Here is a tiny trained network, its code and every weight. The questions are about switching its units off for an input and a class, where a switched-off unit gives its printed mean instead of its output.

import numpy as np


def w(rows, s, z=0):
    codes = np.array(rows[::2]) - 128.0
    scale = np.full(codes.shape[1], s)
    scale[-1] = z or s
    return codes * scale


def norm(h):
    return h / np.sqrt((h * h).mean(-1, keepdims=True) + 1e-5)


def f(y):
    return np.maximum(y, 0)


def log_softmax(a):
    a = a - a.max(-1, keepdims=True)
    return a - np.log(np.exp(a).sum(-1, keepdims=True))


def net(x, mask):
    res = np.array(x, float).reshape(1, 7) / 4 @ E
    u = 0
    for l in range(4):
        y = f(norm(res) @ A[l][:, :-1].T + A[l][:, -1])
        res = res + np.where(mask[u : u + 10], y, B[l][:, -1]) @ B[l][:, :-1]
        u += 10
    return log_softmax(norm(res)[-1] @ U[:, :-1].T + U[:, -1])


A, B = {}, {}
E = w([
[225,73,139,157],'x0',
[112,96,64,130],'x1',
[192,225,79,158],'x2',
[166,183,197,153],'x3',
[116,72,115,176],'x4',
[104,164,209,255],'x5',
[71,107,73,200],'x6',
],0.0073)
A[0] = w([
[52,105,119,119,7],'0.n0',
[130,128,130,125,90],'0.n1',
[120,143,107,178,77],'0.n2',
[3,128,70,101,162],'0.n3',
[115,73,101,189,88],'0.n4',
[147,101,34,97,185],'0.n5',
[155,75,124,96,4],'0.n6',
[139,91,96,113,89],'0.n7',
[81,37,126,163,148],'0.n8',
[136,73,162,107,10],'0.n9',
],0.017,0.0038)
B[0] = w([
[53,168,108,69,171],'0.n0',
[131,137,130,124,128],'0.n1',
[171,144,122,167,164],'0.n2',
[135,146,195,5,254],'0.n3',
[165,114,71,156,188],'0.n4',
[118,197,108,98,241],'0.n5',
[170,65,105,195,170],'0.n6',
[140,105,84,120,172],'0.n7',
[92,64,49,145,226],'0.n8',
[119,78,195,116,164],'0.n9',
],0.022,0.0079)
A[1] = w([
[99,127,94,99,39],'1.n0',
[120,99,90,83,90],'1.n1',
[133,146,80,50,71],'1.n2',
[101,117,106,101,60],'1.n3',
[123,129,114,117,49],'1.n4',
[108,136,95,105,61],'1.n5',
[117,149,66,63,27],'1.n6',
[213,171,55,57,130],'1.n7',
[224,108,107,3,178],'1.n8',
[124,146,26,38,2],'1.n9',
],0.013,0.0047)
B[1] = w([
[70,215,141,106,142],'1.n0',
[77,136,102,159,164],'1.n1',
[133,95,106,66,191],'1.n2',
[61,183,135,123,141],'1.n3',
[152,85,117,104,128],'1.n4',
[123,176,120,102,142],'1.n5',
[161,119,110,39,175],'1.n6',
[97,229,124,77,227],'1.n7',
[204,108,14,39,249],'1.n8',
[130,174,69,6,199],'1.n9',
],0.015,0.012)
A[2] = w([
[69,60,116,127,84],'2.n0',
[122,57,89,121,74],'2.n1',
[74,73,156,123,75],'2.n2',
[82,107,145,120,72],'2.n3',
[97,104,123,151,36],'2.n4',
[33,110,102,112,111],'2.n5',
[88,61,232,184,100],'2.n6',
[135,26,252,20,3],'2.n7',
[79,75,124,101,88],'2.n8',
[8,75,146,105,54],'2.n9',
],0.014,0.0028)
B[2] = w([
[157,86,93,125,198],'2.n0',
[212,112,135,123,220],'2.n1',
[139,134,122,98,164],'2.n2',
[120,132,118,105,145],'2.n3',
[151,113,113,130,148],'2.n4',
[219,121,140,117,220],'2.n5',
[181,193,125,119,194],'2.n6',
[12,23,252,87,252],'2.n7',
[154,96,113,112,201],'2.n8',
[177,157,154,83,196],'2.n9',
],0.023,0.0042)
A[3] = w([
[30,89,133,147,91],'3.n0',
[46,105,91,150,4],'3.n1',
[95,135,121,127,13],'3.n2',
[10,105,94,130,114],'3.n3',
[123,57,164,98,145],'3.n4',
[38,79,111,234,92],'3.n5',
[45,88,104,163,26],'3.n6',
[53,101,116,145,3],'3.n7',
[17,121,91,160,94],'3.n8',
[23,111,97,125,94],'3.n9',
],0.011,0.0031)
B[3] = w([
[49,156,90,123,146],'3.n0',
[88,155,118,139,128],'3.n1',
[175,74,143,133,128],'3.n2',
[181,91,180,82,152],'3.n3',
[4,176,50,118,255],'3.n4',
[124,40,31,158,139],'3.n5',
[89,114,207,102,129],'3.n6',
[229,167,170,150,130],'3.n7',
[180,148,198,61,129],'3.n8',
[142,126,86,150,150],'3.n9',
],0.016,0.0029)
U = w([
[158,52,72,218,90],'0',
[145,131,77,7,237],'1',
[139,210,158,207,89],'2',
[71,72,186,118,3],'3',
],0.014,0.0047)

Each question gives the input, the list of numbers given to net, and the class t.
The units are the neurons (one row each of A and B). Each row of codes is followed by its name. A weight is (code - 128) times the scale printed after its matrix; where a second scale follows, it is the last column's (A, B and U).
mask holds one flag per neuron, layer by layer. A switched-off neuron (its flag False) gives its mean, the last column of its row in B, instead of its output. The means were averaged over made-up inputs and are rounded, as every weight is.
A unit's drop is (log p(t) with every unit on - log p(t) with that unit switched off) / (log p(t) with every unit on - log p(t) with every unit switched off).
most important unit: the unit with the biggest drop
top k neurons: the k neurons with the biggest drops, biggest first
k most important neurons of layer l: the k neurons of layer l with the biggest drops, biggest first
drop when u is switched off: that unit's drop, to one decimal
input [6,-2,6,6,8,5,0], class 2: top 2 neurons	[0.n8, 1.n8]
input [-3,-3,8,5,6,7,6], class 0: most important unit	0.n3
input [-8,-5,-2,3,-3,4,-5], class 3: 2 most important neurons of layer 1	[1.n7, 1.n8]
input [4,3,-3,2,5,-4,-4], class 0: top 3 neurons	[0.n6, 0.n3, 0.n9]
input [3,0,1,5,-4,7,-2], class 2: top 2 neurons	[0.n3, 1.n8]
input [3,1,-4,1,-7,7,2], class 2: top 2 neurons	[0.n3, 0.n5]
input [4,8,5,1,-6,5,6], class 2: top 3 neurons	[0.n3, 0.n8, 1.n8]
input [-6,-4,4,1,7,5,-8], class 2: top 2 neurons	[0.n3, 1.n8]
input [6,-1,-2,8,-1,5,-1], class 2: 2 most important neurons of layer 0	[0.n3, 0.n9]
input [4,2,-1,6,8,-3,-6], class 0: 2 most important neurons of layer 0	[0.n3, 0.n6]
input [-5,0,-6,5,-6,3,-1], class 3: 2 most important neurons of layer 1	[1.n7, 1.n9]
input [5,-6,-3,2,3,8,1], class 2: 3 most important neurons of layer 1	[1.n8, 1.n9, 1.n2]
input [5,7,-6,0,2,1,-6], class 0: 2 most important neurons of layer 0	[0.n3, 0.n6]
input [-1,-8,-8,4,-7,-5,-7], class 3: top neuron	[2.n7]
input [3,-5,7,8,6,1,-2], class 2: top 2 neurons	[0.n3, 1.n8]
input [-3,7,8,8,-7,8,1], class 2: drop when 1.n8 is switched off	0.1
input [1,-8,-5,5,-7,-5,6], class 3: drop when 0.n3 is switched off	0.2
input [6,-7,-4,3,-7,5,-6], class 3: drop when 2.n7 is switched off	0.2
